(in the rows, 128 means zero)
Each row has a class, written after it, and each block has its own classes.
[111 136 146  98 111 134 132 132 195 161 157 182 114 106 118  75 115 116
 151 135  74  78 164 157 157 165 138 145 102 101 127  59  65 149 104] -> zodeg
[ 99 126 142 130 150 122 118 142 158 144  85 187 122 150 112  77 152 108
 162 143  99 119 167 148 119 161 111 110 114 121 171 131  97 141 124] -> bar
[150 127 132  61  92 148 162 140 146 134 133 137 120 143 104  88  79 115
 153  95  43  69 123 131 149 151 158 114 119 140 178  44 117 123 120] -> Banip
[126 132 154  58  97 119 150 146 163 166 119 130 106 120 109  87 116  94
 182  94  84  80 150 134 168 159 137 142 137 103 148  57 114 137 110] -> mafo
[135 115 140  42 117 121 114 157 164 164 127 136 112 125 108  82 116 120
 182  76  54  56 155 148 159 139 150  97 119 133 151  25 101 127  99] -> Boto
[164 120 164 109 157 134 135 177  91 134 136 166 112 129 138  61 175 165
 172 161  99 101 141 132 135 164  50  90 151 135 202 122 116 119 134] -> kof
[134 111 136  93 173 141  90 138 138 142 108 156 109 126 116 101 171 104
 177 130  84 101 176 162 113 162 113 111 158 106 167  96  98 142 107] -> Nizin
[132 123 151  96  96 113 140 158 142 145 138 144 108 133 114  76  95 105
 179  97  86  62 156 132 165 169 145 120 136 109 153  77 110 140 101] -> gub
[125 149 113  83 114 134 161 140 162 136 100 149 140 110  92 100  93  85
 185 108  88  79 160 146 146 187 159 138 122 119 143  44 130 142 129] -> rik
[128 117 139 138 173 173 147 148 106 157 121 167 109 139 149  90 153 142
 153 138  65 101 153 107 131 158  80 115 102 157 206 130  96 134 174] -> rik
[107 119 142 107 171 144  92 137 158 145 114 192 126 143 113  73 176 132
 151 139  83 114 164 153 120 160  99  95 135 118 161 131  89 127 108] -> kubo
[ 74 115 127 163 142 100 131 142 150 154 121 189 112 126 129  98 150 151
 110 149  98 107 159 134 174 141 153 171 129 117 133 105  83 139 124] -> bar
[148  97 159 129 171 142 137 153 101 135 109 180  95 143 149  99 149 153
 137 140  80  93 170 127 134 130 110 109 136 147 191 106  87 121 127] -> zodeg
[103 140 140  68 109 139 145 134 181 157 154 146 138 116  87  68 109 129
 206 127  94  67 149 150 151 191 144 145 133 110 151  22 122 138 105] -> Banip
[121 127 176 167 121 133 134 134 102 158 141 167  81 140 155  80 138 148
 103 124  53 100 148 122 152 126 116 133  99 132 142 106  67 142 150] -> gub
[122 107 188 143 166 154  95 126 145 157 136 157 119 160 124  96 171 141
 172 133 121 110 174 151 118 172  85 110 129 108 158 113 112 140 133] -> kof
[147 123 154  69  91 143 136 152 149 142 119 173 107 139 115  57 118 143
 157 119  55  66 150 134 158 160 119  95 124 115 168  46 118 111 127] -> gub
[129 126 157 114 117 110 140 161 112 158 127 163  91 127 150  74 147 137
 123 120  66 102 138 108 169 108 136 130 146 153 147 130  57 132 125] -> mafo
[132 116 155 149 106  95 133 164  97 175 163 153  90 132 144  94 135 162
 122 107  76  89 157 125 164 103 164 147 136 138 128 103  34 145 112] -> bar
[ 99 128 139 113 137 120 140 169 115 139 173 175 109  98 130  67 143 177
 120 136  64  66 148 129 173 127 176 143 171 149 142  81  68 136 100] -> Banip
[139 129 161 130 177 152 170 155  82 130  97 158  95 127 142  97 148 119
 158 121  88 106 157 121  92 143  96  97 140 134 182 141 110 145 139] -> zodeg
[133 139 154 155 134 146 119 151 121 162 186 167  88 107 152  98 155 158
 115 119  90  80 152 137 171 136 106 144 145 118 115 119  46 156 116] -> kubo
[161 145 160 111  80 140 132 157 131 153 182 132 101 118 124  95 132 141
 184 118 101  75 156 136 155 156  79 104 135 139 155  33 126 129 150] -> kof
[106 125 152 144 172 161 145 153 124 162 148 161 104 125 146 108 179 166
 165 151 103 105 178 114 128 162  72 128 124 140 196 119 106 135 150] -> zodeg
[134 124 161 106 177 161 101 120 132 170 135 182 100 122 142  97 194 162
 109 158 102 135 144 172 127 135  45 108 138  92 167 137  89 122 143] -> zodeg
[133 110 104  92  93 132 114 128 186 155 146 169 136 134 100  98 115 131
 167 139  79  97 168 139 166 158 137 125 105 121 151  37 118 102 141] -> rik
[121 139 139 135 116 151 166 143 144 143 130 136 102 134 122  96  83 119
 194 115 112  64 153 119 159 169 118 134  98 111 151  48 123 149 133] -> gub
[152 112 148 129 188 147 124 177 108 125 106 170 120 139 148  93 176 142
 176 150  92  90 161 110 127 172  69  91 124 151 205 114 113 124 124] -> Boto
[117 138 135  72 101 128 132 130 160 156 111 147 121 121  87  85 118  82
 176 102  91  90 158 163 150 174 123 133 134 102 136  26 132 126 112] -> kubo
[145 114 159 143 151 112 117 144 103 120 100 159 113 153 138 113 160 123
 146 131 101 119 160 144 123 150  87 109 133 140 196 148 104 136 145] -> bar
[123 106 133 161 145 119 137 158 126 167 146 175 103 111 151 116 128 173
 101 132  85  97 149 108 168 125 177 142 132 126 127 102  71 123  83] -> zodeg
[112 121 118  75 121 137 147 145 141 135 133 114 119 126  98 107 123 119
 185 110 117  89 154 134 147 125 111 115 105 112 134  14 149 115 136] -> Boto
[137 110 118 104 164 149 113 136 169 133  91 203 136 148 123 101 139 107
 143 145  63 119 153 126 102 169 123  73 126 135 195 124 111 110 112] -> zodeg
[105 150 109  49 108 127 147 148 164 166 124 113 117 116  95 101  99  84
 202  93 106  85 154 153 115 155 151 129 127 110 143  42 134 153 102] -> bar
[112 119 131 105 187 135 150 174 149 133  83 165 125 139 127  76 144 113
 187 122  65  82 156 107 133 179 120 107 108 154 201 139 101 149 118] -> Boto
[157 106 106 134 173 155 137 167 115 127  87 185 133 141 132 100 154 130
 179 168  90 116 169  98 121 185  89  90 133 153 223 126 146 100 146] -> rik
[120 101 101 122 128 143 144 141 122 167 137 161  91 112 141  83 141 157
  99 144  26 122 118  93 148 105 157 138 103 127 133 100  69 115 132] -> Nizin
[137 118 107 134 160 116 145 179 130 142  95 184 103 140 128  81 152 128
 191 144  42  78 151 102 130 180 110 104 148 164 214  99 106 136 117] -> Nizin
[159 123 145 141 163 139 115 155 127 140 110 186 112 119 143 107 168 118
 169 158 113 122 170 128 122 183  69  89 162 133 202 159 115 124 129] -> zodeg
[112 129 150 119 152 129 121 152 120 154 175 167 102 112 149  89 166 180
  94 133  98  98 126 135 177  90 115 131 141 102 114 114  40 135 105] -> mafo
[ 98 143 122 170 125 142 150 141 161 135 157 173 120 131 119 100 124 134
 126 149  85 106 146 117 159 159 142 144 107 131 149 114  92 144 125] -> Banip
[113 136 156 130 119 102 141 173 140 177 138 170  97 123 139  79 157 150
 132 121  90  93 155 112 191 132 156 158 167 130 129 150  45 150 104] -> mafo
[124 144 135  90  86 100 147 153 153 177 123 129 108 127 106  94 103 115
 175  96  75  89 154 147 153 149 150 139 100 128 156  45  96 144 110] -> bar
[144 108 125 132 147 110 123 147 153 146 146 174 100 131 128  97 128 149
 139 155  70 107 165 140 151 135 164 142 128 113 136  86  74 136 102] -> kof
[136 127 132 106 132 137 143 155 175 128 104 160 120 107 116  86 111 107
 187 128  83  80 164 122 149 175 141 118  84 112 137  56 116 135 106] -> Boto
[145 130 128 105 151 149 130 150 139 129  99 178 129 131 135 105 155 135
 164 143  78 100 158 123 116 176 109 110 142 148 202 117 107 132 151] -> bar
[125 129 159 112 142 122 122 150  85 127 142 132 119 133 131 103 181 139
 157 122 121 119 149 141  95 132  72  97 153 130 169 144 124 136 150] -> bar
[ 78 160 134  88 120 142 173 136 153 129 148 119 122 112  85  95  96  99
 175  89  93  68 145 152 132 159 162 138 130 108 131  41 134 163 113] -> Banip
[ 78 134 148 131 154 116 151 177 119 156 152 171 100 103 122  59 144 188
  97 129  65  92 151 134 178 106 201 152 132 123 123 126  38 149  68] -> Banip
[130 107 118 105  87 133 147 120 187 151 125 135 110 153 107 102  96  98
 199 120  70  76 140 122 158 183 111 149  90 126 168  40 133 137 151] -> Nizin
[146 118 143 117 178 125 153 195  96 131  98 178 126 131 136  73 156 158
 177 133  72  72 165 112 130 179 122 101 149 160 206 137 112 134 109] -> rik
[ 76 132 163 121 130 140 153 158 114 173 142 149  85 124 146  67 142 196
 101 107  73  81 141 108 159 108 167 146 130 136 113 125  83 149 129] -> gub
[ 91 128 158 149 171 127 129 142 156 136 103 175 121 133 133  97 168  99
 188 141 121 100 171 115 134 189  95 133 161 126 169 140 118 152 132] -> mafo
[136 132 147 143 109 119 165 166  96 161 141 153  73 123 145  91 141 177
 121 116  48  99 157 114 148  98 138 134 110 143 153  98  62 140 148] -> bar
[109 111 113 148 142 129 160 154 130 153 154 167 100 118 140  87 136 170
 129 154  78 104 151 101 177 135 139 173 111 128 140 106  73 129 124] -> kubo
[117 123 113 141 137 149 122 139 149 166 156 177  87 124 133 101 140 156
  93 130  64 113 152 129 153 108 149 134 110 101 104  95  67 128 100] -> kubo
[112 111 133 134 160 117 129 170 141 127  80 167 120 143 119  85 162 138
 187 129  75  95 161 104 117 178 134  97 140 157 187 145 127 137 111] -> Nizin
[135 100 144  95 155 132 110 149 125 124 112 170 113 126 127  59 165 167
 165 152  90  97 141 136 133 132 107  98 141 129 155 131  85 127 126] -> Nizin
[113 130 174 153 136 120 147 158 115 165 146 170  71 121 154  71 121 168
 117 107  52  60 161 128 170 124 176 155 127 122 115  99  37 170 106] -> gub
[118 133 140 126 164 114 126 155 158 164 123 180 100 108 133  75 134 123
 142 137  52  97 163 147 146 163 173 146 131 126 142 109  59 163  92] -> kof
[107 109 127 150 120 148 125 133 128 165 157 169 104 146 152  98 134 144
  98 146  59 110 141  95 159 136 130 142 105 137 156  94  87 115 145] -> gub
[113 128 150  95 196 110 118 190 119 131  74 161 125 125 121  72 182 140
 179 124 113  96 163 138 132 157 108  85 154 150 180 158 113 139  94] -> Boto
[154 141 160  77  92  96 129 141 184 139 111 170 110  98 117  65  98  90
 168 109  67  79 141 147 153 160 164 116 126  92 106  67  88 144  75] -> mafo
[136 119 157  97 158 123 149 188 105 133  94 149 103 141 145  78 145 123
 179 118  90  84 153  97 132 142 121 101 153 159 193 146 107 138  98] -> mafo
[116 114 148  67 129 113 136 174 124 150 131 168 113  96 129  62 157 166
 117 117  68  96 144 111 174 105 187 126 168 113 123 120  61 115  87] -> mafo
[140 120 150  72 184 145 136 188 110 125  83 155 111 134 134  72 163 125
 153 115  68  93 159 127 122 137 119  87 122 147 187 157  86 142 103] -> Boto
[132 132 123  84 101 143 131 133 181 162 125 156 100 126 103  96 102 101
 185 100  45  72 182 145 154 164 149 131 107 132 156   4  98 133 122] -> kubo
[116 133 125 143 126 147 139 164 155 163 155 171 101 110 147 102 145 136
 135 147  89 102 157  90 177 141 128 141 121 121 145 101  75 129 110] -> mafo
[ 91 124 152 114 130 138 150 163 135 165 171 154  87  99 142  63 130 175
 112 114  48  77 136 111 165 128 179 142 134 140 137 143  77 152 101] -> Banip

A new block, with new classes.
[109 109  94 110 149 106 130 142 114 166 148 109 137 143 117 145 139 120
 128 117 162 123 152 180 109 129 124 151 189 110 131 167 135 147 146] -> kuzo
[132 105 126 125 144 134 100 134 111 121 161 139 104 137 161 104 139 131
 115 117 126 131 167 166 154 110 142 152 107  80 167 126 114 142 150] -> Zere
[127 181 147 128 160 141 122 163 169 185 174 118 149 146 104  93 142 133
 102 174 101 125 163 142 164 125 165 130 134 147 151 125 146 128 128] -> Dadu
[163 141 142  85 175 124 127 167  79 154  94  78 129 155 142 180 127 122
 116  95 146 156 185 199 116 136 167 123 139 145 140 109 131 128  91] -> mudi
[189 104  81 107 154 230 136 115 131  97  69 121 101 137 132 150  45  76
 141  76 126 149  91 137  85  99 101 142  88  97 171 132  83 212 119] -> Dadu
[154 147 140 143 154 134 121 132 134 149 154 115 119 117 136 173 122 107
 132 122 159 111 155 123 126 122 125 110 136 151 157 148 125 162 118] -> kazo
[111 155 163 152 125 152 102 136 159 178 163  98 130 164  92 157  76 153
 103 112 150  71 163 140 152  98 133 150 111 114 168 117 126 141 173] -> kimo
[120 143 127 144 141 100 107 124 107 129 172 181 152 130 167 142 176 120
 124 137 204 103 173 152 205  88 138 167 184  78 133 150 121 122 109] -> Zere
[116 210 128 124 122  92  72 152   4 174 200 168 117 164 167 150 178 156
 147 159 223  85 102 188 207 122 151 218 103  80 108 137 171 126 201] -> kuzo
[130 120 146 117 128 128 134 140 132 144 145 164 140 113  87 127 157 129
 128 147 129 107 136 122 158 122 147 138 124 129 120 124 122 107 124] -> digis
[152 131 153 141 170 116 128 129  83 161 154 113 147 179 107 129 141 132
 122 148 140 160 154 143 157 130 156  94 134 122 136 144 140 115 134] -> fud
[119 179 123 146 125 112 154 152 113 147 129 121 124 128  90 150 170 136
 128 173 160 108 177 159 134 161 161 127 131 112 147 113 159 138 165] -> digis
[149 191 126 104 153 124 107 171  94 162 189 108 112 141 107 160 140 141
 101 104 114 107 153 179 142 149 143 147  85 135 153 158 144 121 181] -> kazo
[126 141 135 123 151 161 105 115 144 159 115 149 108 146 129 153 118 118
 143 108 124 138 150 165 116 128 120 123 103 110 139  99 112 177 120] -> Piv
[134 126 131 108 156 125 108 106  81 129 165 158 118 118 146 153 139 113
 133 128 100 144 154 169 174 113 143 118 124  61  95 119 153 131 121] -> melud
[157  99 124 179 158 136  84 101 113 144 104  81 103 178  80  76 173  86
 120 149  83 148 139 143 155 129 125 142  62 107 134 197  88 149  71] -> Kiz
[167 164 138 115 147 109 121 168 174 164 129  99 137 122 111 189 127 117
 126 151 113  78 150  99 171 108 134 123 108 163 158 145 117 105 130] -> kazo
[122  33 166 130  80  90 103 141 152 186 117  93 141 179 117 161  85  96
  98 120 102 133 172 126 160 132 116 112  45  56 183  57 144 116 145] -> fud
[105 116 173 170 154 117  84  81 126 166 182  81 144 124  89 117 207 100
  79 152  93 105 215 118 163 133 127 126 138 129 128 198  82 106 108] -> zevo
[141 129 130 136 128 145 127 132  87 136 166 131 106 127 105 155 159 123
 119  79 180 126 139 162 117 130 138 152 123  84 134 145 117 166 161] -> kuzo
[150 134 137 109 126 112 136 119 156 150 147 131 140 143 115 160 132 120
 145 105 133 140 146 150 137 120 150 152 111 136 112 116 149 118 111] -> mudi
[142 152 143 126 141  90 112 127 203 214 185 103 138 145 122 142 157 100
 146 168 100 123 160 163 169 109 135 148 115 140 131 154 120 123 124] -> Kiz
[151 136 142 141 140 136 117 165 137 125 131 152 171 180 104 190 122 137
 111 107 115 112 166 119 153 125 117 108 116 137 123 166 142 100 124] -> Piv
[102 132 140 132 127 142 122 122 139 180 179  88 103 136 109 138 140 117
 104 140 151 120 105 139  77 123 135 141 112 141 150 134 135 146 161] -> digis
[142  83 141 158 125 134 118 123 125 136 143  76 108 138 131  90 106 128
  98 137 153 129 121 146 113 116 133 107 146 123 170 123  97 152 147] -> Kiz
[156 156 128 116 145 123 134 134 127 151 143 128 107 139  84 170 136 111
 127 119 166 137 122 151  98 144 130 124  95 108 150 146 118 156 169] -> digis
[144 166 131 145 125 129 131 137 191 156 122 110 128 146 108 128 155 115
 168 102 150 106 166 145 154  91 147 159  91 101 157 124  70 138 151] -> fud
[ 69 144 130  89  76  77 112  71 214 147 132 104  76 128 128  60 225 131
 122 152 171 120 193 137 150 168 100 201 146 150 178  91 102 131 110] -> Piv
[173 159 201 129 169 207 124 165  63 141 169 125 179 123 134 231 116 108
  88 125  96 139 177 103 163 130 128 129  67 183 101 117 133  97 108] -> Dadu
[147 146 150 135 189 140 127 104  92 142 128  89 133 192 104 149 144 137
 133 115 139 137 188 185 113 121 146  97 157 154 141 149 103 134 140] -> Piv
[128 165 123 135 131 132 113 132 140 139 170  98  97 120 122 115 152 139
 104 101 169 131 152 165 123 128 151 170 114 103 151 132 126 151 149] -> mudi
[127 189 126 129 161 159 140 149  77 143 146 151 134 162  85  94 118 146
 105  95 160 145 123 177 129 142 149 167 109 132 123  94 133 142 154] -> Dadu
[151 167 131 102 143 121 100 117 170 151 129 116 112 126  77 149 160 125
 133 137 151 122 116 134 121 130 122 130 121 134 121 180  75 142 147] -> kimo
[130 136 159 147 145 120 132 172 152 137 150  99 125 153  95 167 168 148
 109 141 150 157 179  82 126 128 126  92  85 124 127 134 149  96 151] -> fud
[168 155 155 140 124 137  99 156 148 159 171 155 139 144  92 176 145 121
 158 118 148  81 181 147 160 111 153 112  81 101 150 134 131 144 149] -> kazo
[130 181 137 137 130  72 171 100 191 181 133 146 128 145 101 128 145 111
 142 127 155 173 114 173 169 140 156 180 118  95 141  89  93 131 145] -> kimo
[119 161 132 102 179 116  95 147  54 210 147 115 128 154 166 136 139 132
 138 164  94  89 136 193 185  87 182 146 145 127 117 124 135 112 148] -> zevo
[107 114 152 128 153  92 124 125 189 157 160 127 133 153 133 114 133 140
 139 144 112 124 183 120 153  98 134 147 114 147 140 103 131  97 134] -> Zere
[134 150 157 125 138 112 132 130 152 162 168 137 140 116 118 145 150 139
 117 149 132 147 160 141 166 128 165 138 121 121 118  92 154 109 115] -> mudi
[155 138 140 114 134 137 132 141 132 138 152 136 160 127 137 159 135 103
 129 132 108 118 155 134 163 107 139 131 126 139 118 135 132 120 127] -> Dadu
[129 138 139 135 140 132 111 145 141 148 164 124 150 157 138 141 131 119
 132 150 125 138 123 146 136 104 155 119 115  97 116 118 142 113 132] -> melud
[142 148 158 117 131  74 139 103 203 157 208 144 160  79 151 181  95 119
 121 139 120 141 154 146 132 148  95  84 181 141 123 137 117 132 171] -> Kiz
[155 230 145  94 160 126 140 141 170 132 117 147 109 146 152 188 130 146
 134 105 157 170 121 159 175  98 165 160  83  64 144  73 125 107 121] -> mudi
[141 137 135 115 161 181 104 143 131 150 148 119 103 171 117 120 160 128
 134  98 128 134 141 169 133  94 160 151 115  80 159 163 111 154 110] -> kuzo
[154 237 167  83 103 182 123 143 129  93 128  77  84 135 120 193 216 168
 140 113 131  95 157 123  88 130 163 113  67 166 126 117 102  92 191] -> zevo
[114 152 124 113 103 112 126  62  97 136 174 117 105  95 112 106 162 140
 128 179 155 114  80 152 108 158 143 111 154 145 126 102 134 138 182] -> kazo
[114 201 161 137 102 138 128 179 193 150 208 157 142  70 154 194 114 156
 123 119 194  61 135  88 158 101 113 175 107 154 144  82 114 105 191] -> kazo
[129 157  83 152 123 144 142 136 132 135  59 120 117 163 158 131 210  80
 171 167  76 144 158 161 148 135 176 142 111  92 128 146 147 146  59] -> zevo
[145 122 143 168 147 178 121 161 117 136 207 154 131 139 124 122 150 149
 145 107 117 103 162 173 134  67 192 129  93  92 124 127 126 134 190] -> Zere
[133 180  91 125 135 143 132 105 168 100 171 142 100 102  72 144 146 146
 116 111 134  98 131 135 149 114 116 140 118  63 149 168 114 132 188] -> kazo
[162 121  99 139 128 139 117 161 175 149 136  89 130 134 110 139 123 124
 146 167 102  96 106 126 102 101 132  95 132 163 117 187 130 141 149] -> Kiz
[154  98 166  79 130 128  99 112  79 172 157 160 177 132 111 183 173 105
 129 175 140 139 146 152 169 146 137 117 165 150  81 156 127 105  81] -> kimo
[137 133 120 132 178 145 122 136 143 155 139  79 101 116 101 110 147 131
 121 154 153 120 133 150 124  97 149 126 135 111 170 129  69 137 157] -> kazo
[134 154 115 124 134 163 110 171 103 131 125 141 112 149 131 127 129 136
 137  74 158 127 142 162 122 119 135 140 104  94 142 134 118 158 142] -> fud
[120  78 136 118 129 146 142 168 133 139 137 129 133 162 138 132 147 123
 143 138 121 150 147 161 111 106 157 135 104  94 146 111 136 104 135] -> digis
[126 117 140 127 142 136 101 116 104 134 155 142 133 113 141 151 150 116
 115 133 103 130 122 137 149 126 128 122 140  90 115 167 124 134 120] -> kuzo
[109 150 126 131 152 135 131 119 126 147 142 118  96 138 131 119 157 127
 130 113 124 139 150 147 114 124 142 142 126 121 131 128 119 140 137] -> zevo
[ 95 100 141 121 109 145 130 134 131 159 176 137 143 112 128 136 149 135
 122 124 119 121 126 123 132 101 137 122 142 130  93 111 150 107 137] -> fud
[137 105 123 111 130 154 115 107 103 148 123 138 124 114  78 120 117 130
 126 127 155 120 119 169 117 138 136 128 152 113 123 125  87 164 149] -> kimo
[130 158 166 171 161 131 125 152 167 161 193 138 131 137 146  99 142 147
 134 145 136 141 137 143 158  90 154 132 132 137 124 128 113 120 129] -> Kiz
[ 98 119 126 126 118 145 123 142 107 167 152 142 143 134 131 128 140 131
 139 131 136 122 149 148 147 120 134 149 126 120 110 104 152 126 128] -> fud
[154  94 123 114 168 147 132 118 131 114 125 127 125 156 109 141  89 149
 121 172 168 123 194  95 155 118 113 120 144 133 181 118 146 130 126] -> Zere
[112 104 133 159 117 128 130 146 138 145 143 140 139 124 106 104 144 132
 116 132 169 124 145  99 157 118 127 142 129 113 132 115 122 125 124] -> fud
[119 144 160 199 125 113 101 128 137 167 186  99 128 150 128 113  90 135
 110 129 147 110 147 155 121 135 124 119 109 130 153 123 132 163 175] -> Kiz
[145 152 108 122 148 107 109 134 170 171 185 162 162  96  79 154 127 121
 112  93 175  83 123 156 184  70 140 177 161  78 107 173  89 125 147] -> mudi
[129 135 141 118 146 109 125 163 131 187 158 136 140 124 124 153 143 119
 127 117 108 118 141 146 161 123 147 160 121 133 117 133 133 124 126] -> kuzo
[168 135 126 100 138 154 103 159 105 158 157 132 115 120 114 130 111 140
 120 111 158 118 124 163 130 121 163 148 108 128 138 118 132 155 142] -> mudi
[144 124 184 109 151 141 120 147 159 140 174 149 108 124 112 130 142 152
 125  94 172 144 163 116 130 111 136 127 138 158 129 134 100 133 121] -> kimo
[136 160 170 141 123 126 106 126 143 150 160 132 122 124 137 108 151 136
 136 152 125 120 139 132 147 136 138 119 124 174 117 120 125 135 105] -> Kiz
[176 128 150 120 136 121 107 129 138 151 156 132 136 107 146 153 142 106
 127 143 130 155 129 149 127 136 167  89 136 124 126 139 135 154 103] -> mudi
[ 92 100 129 120 129 136 113 132 124 162 142 120 125 144  79 112 159 117
 109 121 126 116 143 163 112 127 130 160 109 103 134 135 114 122 129] -> digis
[101 222 128  89 136 128  80 184 131 141  62  65  81 181  78  84 155 165
  63  39 190  55 186 128 175 121 113 205 121 149 201 145  82 119  83] -> fud
[109 127 139 138 152 131 124 120 105 129 151 125 113 153 120 144 175 112
 122  93 156 132 140 162 119  92 137 148 129  84 128 166 111 124 127] -> digis
[153 154 132 138 146 131 106 129 120 164 166  77  98 156 136 163 123 119
 124 130 174 118 140 159 135 105 113 160  97 122 153 147 109 150 166] -> Kiz
[127 167 136 144 137 153 104 112 155 149 162 118 122 146  96 111 108 137
 113 110 139 119 122 164 122 125 113 146 113 116 143 140  94 150 150] -> Kiz
[137 147 140 137 142 141 136 162 133 145 168 116 147 101 178 144 136 100
 104 134 103 137 159 152 158 116 145 150 122 119 144 120 113 129 149] -> Dadu
[178 129 148 142 198 153 159 151 171 190 195 164 130 141  38  81  51 155
 131  87 167 139 144 139 129 112 135 133 142 182 146 120 103 169 142] -> Kiz
[191 175 130 145 164 135 108 111 107 129  65  76 114 174  85 183 124 101
 162 124 107  78 157 141 156 108 148 103  73 128 163 158  99 148 119] -> kazo
